Below is a small trained network, with its code and all its weights. Each question gives an input and a class and asks what happens when units are switched off, that is, made to give their printed mean instead of their output.

import numpy as np


def w(rows, s, z=0):
    codes = np.array(rows[::2]) - 128.0
    scale = np.full(codes.shape[1], s)
    scale[-1] = z or s
    return codes * scale


def f(y):
    return np.maximum(y, 0)


def log_softmax(a):
    a = a - a.max(-1, keepdims=True)
    return a - np.log(np.exp(a).sum(-1, keepdims=True))


def net(x, mask):
    res = np.array(x, float).reshape(1, 8) / 4 @ E
    y = f(res @ A[0][:, :-1].T + A[0][:, -1])
    res = res + np.where(mask, y, B[0][:, -1]) @ B[0][:, :-1]
    return log_softmax(res[-1] @ U[:, :-1].T + U[:, -1])


A, B = {}, {}
E = w([
[127,133,130,129],'x0',
[128,130,129,127],'x1',
[126,40,226,217],'x2',
[53,52,238,32],'x3',
[255,88,178,73],'x4',
[127,129,129,126],'x5',
[128,131,130,129],'x6',
[126,126,131,128],'x7',
],0.0095)
A[0] = w([
[140,149,94,41,179],'N1',
[20,131,86,162,255],'N2',
[145,113,161,26,186],'N3',
[107,135,95,32,159],'N4',
[11,145,182,102,146],'N5',
[167,204,7,159,183],'N6',
[157,134,121,202,121],'N7',
[179,224,28,139,183],'N8',
[29,217,49,176,204],'N9',
[146,106,94,166,134],'N10',
[241,92,64,146,171],'N11',
[134,59,176,238,214],'N12',
],0.011,0.0063)
B[0] = w([
[196,105,108,152,188],'N1',
[62,97,45,136,231],'N2',
[164,55,135,115,196],'N3',
[232,132,46,93,185],'N4',
[90,145,80,69,203],'N5',
[118,98,191,168,244],'N6',
[125,209,66,183,167],'N7',
[139,91,212,160,239],'N8',
[87,46,113,156,255],'N9',
[159,144,99,168,155],'N10',
[122,209,210,144,197],'N11',
[1,207,148,154,217],'N12',
],0.0092,0.015)
U = w([
[93,24,207,153,251],'0',
[216,131,198,180,3],'1',
[125,93,41,99,172],'2',
[205,96,114,90,106],'3',
[109,170,65,233,92],'4',
[148,254,164,155,192],'5',
[44,163,123,69,48],'6',
],0.011,0.0035)

Each question gives the input, the list of numbers given to net, and the class t.
The units are the neurons (one row each of A and B). Each row of codes is followed by its name. A weight is (code - 128) times the scale printed after its matrix; where a second scale follows, it is the last column's (A, B and U).
mask holds one flag per neuron, in row order. A switched-off neuron (its flag False) gives its mean, the last column of its row in B, instead of its output. The means were averaged over made-up inputs and are rounded, as every weight is.
A unit's drop is (log p(t) with every unit on - log p(t) with that unit switched off) / (log p(t) with every unit on - log p(t) with every unit switched off).
The circuit of an input: a set's keep is (log p(t) with only the set's units on - log p(t) with every unit switched off) / (log p(t) with every unit on - log p(t) with every unit switched off). Starting from all 12 units, units are removed one at a time, each time the one whose removal leaves the highest keep (on an exact tie, the one counted first), for as long as the keep stays at least 0.8.
units of the circuit, in order: the units of the circuit, biggest drop first
most important unit: the unit with the biggest drop
top k neurons: the k neurons with the biggest drops, biggest first
drop when u is switched off: that unit's drop, to one decimal
input [-7,0,-3,-7,-6,-8,4,1], class 0: most important unit : N8
input [2,0,-3,1,-1,3,-1,3], class 2: units of the circuit, in order : [N11 N6 N12]
input [2,-3,7,5,0,3,-6,0], class 6: units of the circuit, in order : [N12 N8 N6]
input [-5,-4,0,-5,-7,7,-3,2], class 0: units of the circuit, in order : [N9 N8]
input [0,-3,-2,-2,3,-3,-5,3], class 1: units of the circuit, in order : [N12 N9 N2]
input [0,-7,0,4,-1,-4,-3,-5], class 2: units of the circuit, in order : [N8 N6]
input [7,0,1,0,4,6,5,-6], class 5: top 4 neurons : [N9 N8 N6 N2]
input [6,2,0,3,6,-6,-2,-7], class 3: units of the circuit, in order : [N6 N9 N12]
input [5,-2,0,3,8,-7,-7,-2], class 3: units of the circuit, in order : [N6 N9]
input [-1,6,-8,2,-2,4,-6,-1], class 2: top 2 neurons : [N4 N11]
input [6,8,1,-6,8,-4,4,4], class 5: top 4 neurons : [N11 N9 N7 N3]
input [-2,2,-8,-5,-1,-8,-2,1], class 0: top 3 neurons : [N9 N8 N6]
input [4,-8,-8,6,1,-1,-2,-7], class 3: drop when N2 is switched off : 0.1
input [-7,3,8,-7,6,2,5,-3], class 5: most important unit : N11
input [7,-3,-4,5,1,7,-3,1], class 3: drop when N5 is switched off : 0.0
input [-1,3,-2,-5,-6,4,-8,-5], class 0: drop when N9 is switched off : 0.1
input [4,-3,-1,-7,0,8,0,0], class 0: top 4 neurons : [N8 N6 N9 N4]
